Each row is followed by its class.
[  75   87 -124  184  -90    1  -76 -291  150 -109  388  400  167   66
   33   53  -68 -500  123 -224  -29  627 -533  169 -206  -97  -90   60
    1  -44 -353   48 -127] : J_379
[-352   23  -50  -98  -20   35   95  187    1 -116  -12  100 -250  -87
  174 -133  172 -126   -4   41   48 -325 -458  -54  515 -334 -899    0
 -129  178  -71  176 -340] : J_393
[  45  -79 -218  -27 -392  -43   80 -217  153 -115  459  406  169   31
 -296  132  312 -117  221  -45  189  450 -337   56  -42 -255    3  -22
 -109  -48 -546    6    7] : J_302
[ 357  121   40  -98 -373  -72   96 -252  -56   -8 -140  -87   78  -48
 -299  161   81  241 -153   54 -170  648  215  -17    1 -275  -20 -154
 -302  -47 -236   17   38] : J_117
[ -14  139  187  154 -163   -9   85   16  114   55  -79  -40   44  137
  -91  -95 -169  146  -95  220   47 -232  133  170  176  -38   62  119
  153   -3  -36   68  -78] : J_787
[  12  199   93  432 -157 -173  145  326   76  102 -310 -414   32  203
 -253   85  -64   73 -181  256  199 -581  605  -64  117   55  524   90
  434   62   46   24   94] : J_234
[-106  113    7 -112  -20   61   62   60  -49  -80  -59  173 -217  -16
   67  -50   32  216 -155   58  -35  -94 -233 -100  294 -287 -536  -65
  -91  172  -61  119 -306] : J_801
[-117 -176 -232  190 -153   21   44  -77   -6 -100  228  186  162   80
  -79  163  -25 -184  151  -54   40  164 -330  190   28 -222   15   62
  169 -160 -330   52 -156] : J_397
[ 393   36   40   52 -543 -133  140 -213   54  131   38   45   65  -22
 -250  388  148  135   18   65  -94  491  426 -152 -128 -100  408 -397
 -275 -127 -107 -101   15] : J_787
[-301 -138  -10  408  -94 -173  126   92 -100  171 -151 -397 -108   87
  -45  334   65   69    1  153  -13 -607  260   45  143  -75  418   80
  426    8 -123  134 -153] : J_787
[-183  -88  -61  -39 -320   82   98  149   45 -191   92  109 -163  -37
  193  -11  167   30  -73   39  132  -20 -263 -245  441 -387 -648 -166
  -98  139    2   58 -193] : J_801
[ -34 -231  164  201  386  123  -58  587   -9 -152 -470 -218  133 -147
    8 -186 -180 -174   43   19  167 -223   70  -42  183   58   36 -179
  103   27  240   71 -101] : J_801
[  48  162  -60  322   -8 -121 -116 -104  148  -10  250   67  215   55
   96  142  114 -374   34 -142   95  390 -263   88 -296   29  437    0
   31  -26 -282   26  115] : J_573
[-208   65   24  -30  -80  161   97  -74  -53  -69   21   51 -135  -47
  319 -165  -46   30 -101   13  -84   43 -433  -98  255 -195 -770   35
  -83  -27   41  111 -288] : J_393
[  -9 -335  266   76  581  -46  -20  197  -67 -152 -497 -298   54 -339
 -342   -1  202 -368  254   24  197 -126 -108  125  100  124  185 -165
 -125  204 -181  192  -67] : J_379
[-294   92   24   20  -13   35  147   70 -145  -27 -103  -65 -238 -123
  228  -29  -43  133  -42   64  -46 -272 -220  -74  357 -313 -666   11
   71   43    5   70 -326] : J_618
[-216   96   36  292  259 -200  195  -38  -71   65 -222 -239  -80  -40
 -223   91 -126 -281   30  189   71 -350  -61  307  314  -80 -122  278
  223   94 -192  195 -216] : J_393
[ 275   38  -31  -33 -324 -168  132 -269   11   73 -116  -84   81  -57
 -264  302  199   44    3  -43  -48  591  111  -61  -31 -221   56 -151
 -359  -99 -215   -3   18] : J_573
[  -7 -156   31  167  -53 -208   12 -236   11  162  -10 -110 -104   72
 -354  303  195   -9   11  -20   27   80  -51   78  150 -253  221  191
 -190  169 -386  290  -58] : J_302
[ -75 -236   76   53  534   31   39  142  -32 -143 -393 -217   69 -330
  -68 -216   25 -495  144   27  242   58 -382   60  410 -200 -417  -20
 -236  107  -74  315 -134] : J_393
[ -72 -128  133  176  440  122  -83  300  -35 -151 -410 -230  114 -167
   63 -223 -269 -213   -5   35    7 -130  -50   92  212   28   -2  -23
   53   19  169  196  -81] : J_379
[-200  -75   36  193  -50 -243  172 -177  -47  156  -85 -186  -44   -9
 -243  208  297 -152   29  159   50 -330  -17  156   65  -68   44  147
   -7    0 -360  158  -67] : J_914
[  12  -30  -38  322 -173   46  -93  -64  109  -11  209  242  262  101
   98   86   72 -313   34 -103   66  369 -281  -77 -200 -138  153  -62
  100 -128 -287   28   -3] : J_397
[ -47    8   35  243  -23   -1   63   60  158  -13   27  -39  127   72
 -109  -63 -168 -220  -11   81  138 -171 -105  197  172  -52  -14  151
  179   26  -54  147 -106] : J_302
[ 359  190   38   20 -350 -126  200   -5   34   -1   22  -75  249   18
 -364  332   92  161  -34  287 -140  223  380  195  -96  -20  542 -402
   -9  -82 -108  -83  -88] : J_801
[-140 -395 -449 -157  303 -103  -93  307 -136 -109  -70 -173 -256  -71
 -203   19  239 -186  123 -295  105  133 -471   75  372 -243 -314  148
 -187  212 -179  156 -137] : J_801
[ -70 -142   48  171   51 -204 -166   14   76  -25  -30   81 -130  -34
  -19  292  334 -520  157 -281   23   81 -279  -94   -9   33  340  -75
 -201  158 -104  123  -62] : J_787
[  96   59 -252   79 -124  -40   29  -31   54 -156  399  296   94  -17
 -168   46  -59  -96  181 -110  100  303 -241  263 -162  -19  194   76
   38  -91 -228  -35    9] : J_234
[   5 -115  211   64  552   41 -110  427   79 -209 -434 -220   46 -263
   42 -295   58 -452  151  -72  280  -32 -130 -128  201   61  -55 -119
 -225  190  132  171   64] : J_234
[ -80 -106   81  174  263 -211 -125  -49  -41   74   15  124 -184  -73
   28  306   92 -445  126 -230  -26    9 -298   24   -4   57  292   46
  -85  231  -48  232 -161] : J_302
[  20 -160  204  165  486   16 -211  441  158 -156 -423 -211  194 -105
  -51 -190  199 -484   67  -12  334 -113 -151 -160  270   90  308 -193
 -164  200  228  174   45] : J_393
[ 171  123   12  207 -165 -197   50 -177  -61  186 -217 -105  -94  -78
 -198  438   -7  127  -10  -75 -165  416  272 -104   -1 -168  348  -61
 -193  -10 -116   34   -6] : J_914
[ 120 -129   92  242  509  -13  -87  288   89 -141 -412 -208  132 -218
 -207  -42  -53 -457  128 -128  205   51  -17   75   51   23  336  -64
  -94   94  -26  197   38] : J_397
[ -64 -410 -539 -379  134 -151   38  187 -221  -67  257   15 -251 -130
 -372  113  129   94  195 -156   83 -128 -164  289  177  -35  -74   96
 -172  165 -266  137  -20] : J_397
[-158 -365 -546 -101  -63 -133  109  301 -180   -7  153 -176  -95  -11
 -136  124   47  -91   67 -126  -24 -153 -207  307  227 -162 -143   35
  104  -53 -235  116 -198] : J_573
[-203 -193 -180 -162  180 -237   10  295 -161   -2  129  -58 -106 -159
  -79  105  303 -276  180   -4   34 -318 -122  178  147    1   80  -69
  -66  112 -187   71   24] : J_618
[-111   70  104  254  -90  -67   92   57   50   48  -31 -142   47  100
   -4  -48 -132  -24 -103  202  -16 -234   88  147  185  -68  -14   80
  256   30  -18  132 -177] : J_618
[-138 -316 -178   47 -120   90 -155 -243   45 -141  415  301  203  173
   88   63  106 -174   55  -78  -43  326 -597  169  -69 -121 -203   10
  -56    1 -301  139 -147] : J_379
[-110 -218   90  135 -103 -141  107 -240  -25  136   49  -80  -35  103
 -292  285   67  215   42  171  -38 -287  177  229  -15   95  425   65
  150   47 -240  118 -130] : J_787
[  35  -11  181  210  636   52  -87  513   52 -121 -465 -374  170 -250
   72 -280 -312 -497  123  -48  193  -90   28  104  142  166  152  -72
  132  100  167  127   18] : J_397
[ 326   37  -33   29 -293 -246  212 -257  -53  206 -155  -42  119 -100
 -462  441   97   99  -77   47 -152  448  291   72   49 -308  389 -130
 -186 -120 -210   90  -39] : J_573
[ 445  293 -133 -119 -268 -124   86 -286   17   74   -4   12  -35   99
 -239  124   41  317 -174  -39 -161  660  296 -146 -107 -178  222  -31
 -366    8  -84   98   41] : J_914
[ 255  206  -81   59 -330 -179  155 -128  -62  100 -115 -141  157   24
 -182  229   74  118 -268  140 -201  467  277   35   17 -296  108 -161
 -176 -146 -208   60    1] : J_397
[ -29 -150  -30  266  317   41 -117  460   83 -163 -332 -249   84 -148
  116 -192  -34 -509  120 -196  246 -135  -85  -93  104  -30   48  -60
   41   14  148  104   14] : J_914
[-310  105  141  254  282 -295  -74  140  -91  126 -203  -55 -214  -21
  135  339  108 -382  156 -116   34 -340 -171   33   96  149  469  141
   50   89   -8   42   -9] : J_573
[ 291  145  -80  135 -404 -197  174 -213    7  196 -157  -61  -23   21
 -364  418  169  159   82   10  -85  518  333 -140   39 -349  399 -104
 -181 -161 -232  -33  -55] : J_302
[-210 -457 -384 -184  117 -173  159  267 -144  -72   18 -128 -102 -236
 -359  107  176 -282  188  -66   77 -245 -213  289  373 -188 -385    0
  -21  126 -293  182 -186] : J_379
[-278   45  -73   53    8  -66  217    9 -173   19 -146  -71 -213 -146
   77   91  -65  -11   25   34 -117 -265 -137  115  218 -167 -352  136
   92  -74  -83  150 -251] : J_117
[ 283  355   92  226 -253 -120   56 -127  -48  160  -85  100    0  -46
  -98  365 -175  108   20   -4 -261  454  396 -105 -155  -89  600 -188
  -28 -145  -66  -75  -10] : J_379
[ -77 -317   15   65  410  -23  -73  341   22 -185 -380 -180   13 -206
 -111 -113  201 -411  256  -76  256  -26 -196  -94  308  -38  -82 -144
 -248  152   38  164 -111] : J_914
[-258  -68 -217 -238   88  -38   69  232 -115 -154   32  149 -406  -62
  -30 -111   82   59   -5  -94   56 -205 -423   27  507 -349 -766  183
 -184  285 -170  233 -243] : J_234
[-218 -339 -317    8  169 -141   42  162 -203   51   22 -159 -149 -132
  -36   93  140 -283   53 -158   21  -82 -237   39  152 -112 -276   31
  -30   38 -247  156 -142] : J_397
[-115 -517 -355 -303   17 -123   20   24  -26  -63  230  -41  -51    2
 -300   82  425 -146  156   -6  114  -33 -344  190  336 -106 -152  -13
 -235  191 -198  204 -107] : J_393
[ -64  100  -57  244  -52   20  -16   35  116 -118  269  195  243   73
  153  -81   30 -365  114  -12  152  103 -252   88 -202   -3  107   25
  213 -107 -192    8   17] : J_117
[-308  -10  -22  142  -17  -41   85    1 -144   -5 -103   49 -301  -26
  392  107  131  -62 -135  -49  -33  -47 -265 -322  241 -314 -546  -15
  -93   52  -14  163 -229] : J_618
[-249 -490 -542 -228  145 -162   51  167 -166  -83   18 -116 -234 -220
 -175   89  295 -395  229 -276   43 -138 -482  210  244 -181 -552   70
 -180   88 -289  235 -229] : J_117
[ -72 -105 -317   98 -112   30  -46  -27   92  -83  280  242   16  111
  -24  -48  -35  -49  118 -169  153  409 -320  -11  -27    2  -33  154
   77  -30 -232    7  -23] : J_302
[ 201  148 -172   -3 -180 -198  201 -312 -110  211  -55 -342   46   13
 -145  297  160  217 -285  177 -270  363  176  115   15 -333   58  -71
 -222  -36 -284  254  -80] : J_397
[ 296  191   34   38 -170 -116  146 -284  -30  199   -9  -98  -14   46
 -295  242  102  431  -99  180 -183  360  422  -97 -159  -40  587 -102
 -158    7 -227  130   31] : J_234
[ -22   31  160  366   91 -200 -144  264   91  -24  -99  193 -183  -23
   84  312   10 -552  254 -173  113   24    1 -126   80  271  711  -66
  -37  141  260  -46   84] : J_914
[-139 -126  279  138   77 -211  -54  172   33   59 -204   48 -155 -105
 -196  327  338 -370  295  -70   68 -236    9  -62   48  262  592 -142
  -75  135  -99   -7    4] : J_393
[-227 -254 -434  -27    5 -248  154  239 -193   55   33 -248  -87 -145
 -126  248  248 -364  148  -82   20 -307 -108  157  210 -196 -111   10
  112  -73 -202   36  -98] : J_302
[ -98 -194 -296 -150   76 -226   32   98 -177  123  -41 -159 -227  -65
 -163  331  388   45  101 -100  -39    7 -153   12  186 -135  121   46
 -181  140 -137  119  -10] : J_573
[-138  129    4  463 -288  -65   27  326  128   -5  -83 -128    0  242
  -38   56   10  -50  -15  167  228 -303  252 -106  311 -168  316  138
  326  -15   21  -99  121] : J_573
[-300 -154   14 -110   35   -3  260  -65 -131  -25  -49 -115  -67 -225
  -27  -33  219   67  -26  198  -43 -390 -211  162  228 -222 -489  -12
  -66  -14 -297  236 -217] : J_914
[ -96 -214 -374 -104   59 -178   -9  170 -100  -32   17  -99  -96  -97
 -164   94  366 -370   86 -153   20  152 -427  159  263 -271 -345  116
 -235   25 -184   52   29] : J_618
[ 314  183    9  -40 -504  -95  137 -342   77  104   74  -19  118   81
 -202  268  153  342 -163  172 -147  645  272 -122  -10 -172  193 -157
 -341  -60 -115  -10  143] : J_234
[   6 -263  151  111  460  -15   10  331  -48  -72 -475 -297  138 -347
 -243 -118 -104 -282  229   24  171 -275  139  174  102  132  258 -154
   -7  -23  -29  112  -34] : J_914
[  58   91 -336   38   43 -298   28   97  -94    3  111   31 -139  -87
 -146  249  233 -387   43 -209   40  244 -222   19   55 -180  208  171
 -214   85 -182  215  119] : J_302
[ -74   18  136   50    2  -95  108  138   52   51 -125  -61  -92   12
 -305  -58  -41  154   -6  175  105 -359  197  149  280  -28   71  112
   74  170 -150  124  -80] : J_914
[ -63  103   84  176  341 -210 -217   31   44  -73 -168  191 -238  -71
  -60  374  151 -485  222 -319   59   74 -494   66  159   -2  451  171
 -151  247  112   77  -10] : J_618
[-122 -398 -337 -118   45 -217    5  379 -161  -25 -224   13 -162 -202
 -418  133  249 -372  283 -256  106   29 -283  132  380 -276 -296   31
 -244  -24 -300   19 -100] : J_379
[ -19   51 -116  127   46   26  -94   29   44  -89  179  269  -18  -29
   -7   64  -66  -95  187 -220  -52  255 -384  225 -150  -67  126  120
   19  -32 -244   53  -75] : J_234
[-386 -178    5  -54  -97   95   34   96 -169  -22  -71    8 -376   24
  463  -14   80  270 -168    4  -53 -144 -239 -384  351 -146 -766  -49
  -98  156  128   96 -228] : J_787
[ 226  186 -183  179 -139  -10  -87    1  242 -229  280  321  137   76
 -253   22  -80 -293  113 -198  232  488 -307  133  -16 -104  220   63
   44   83 -204  -48   35] : J_379
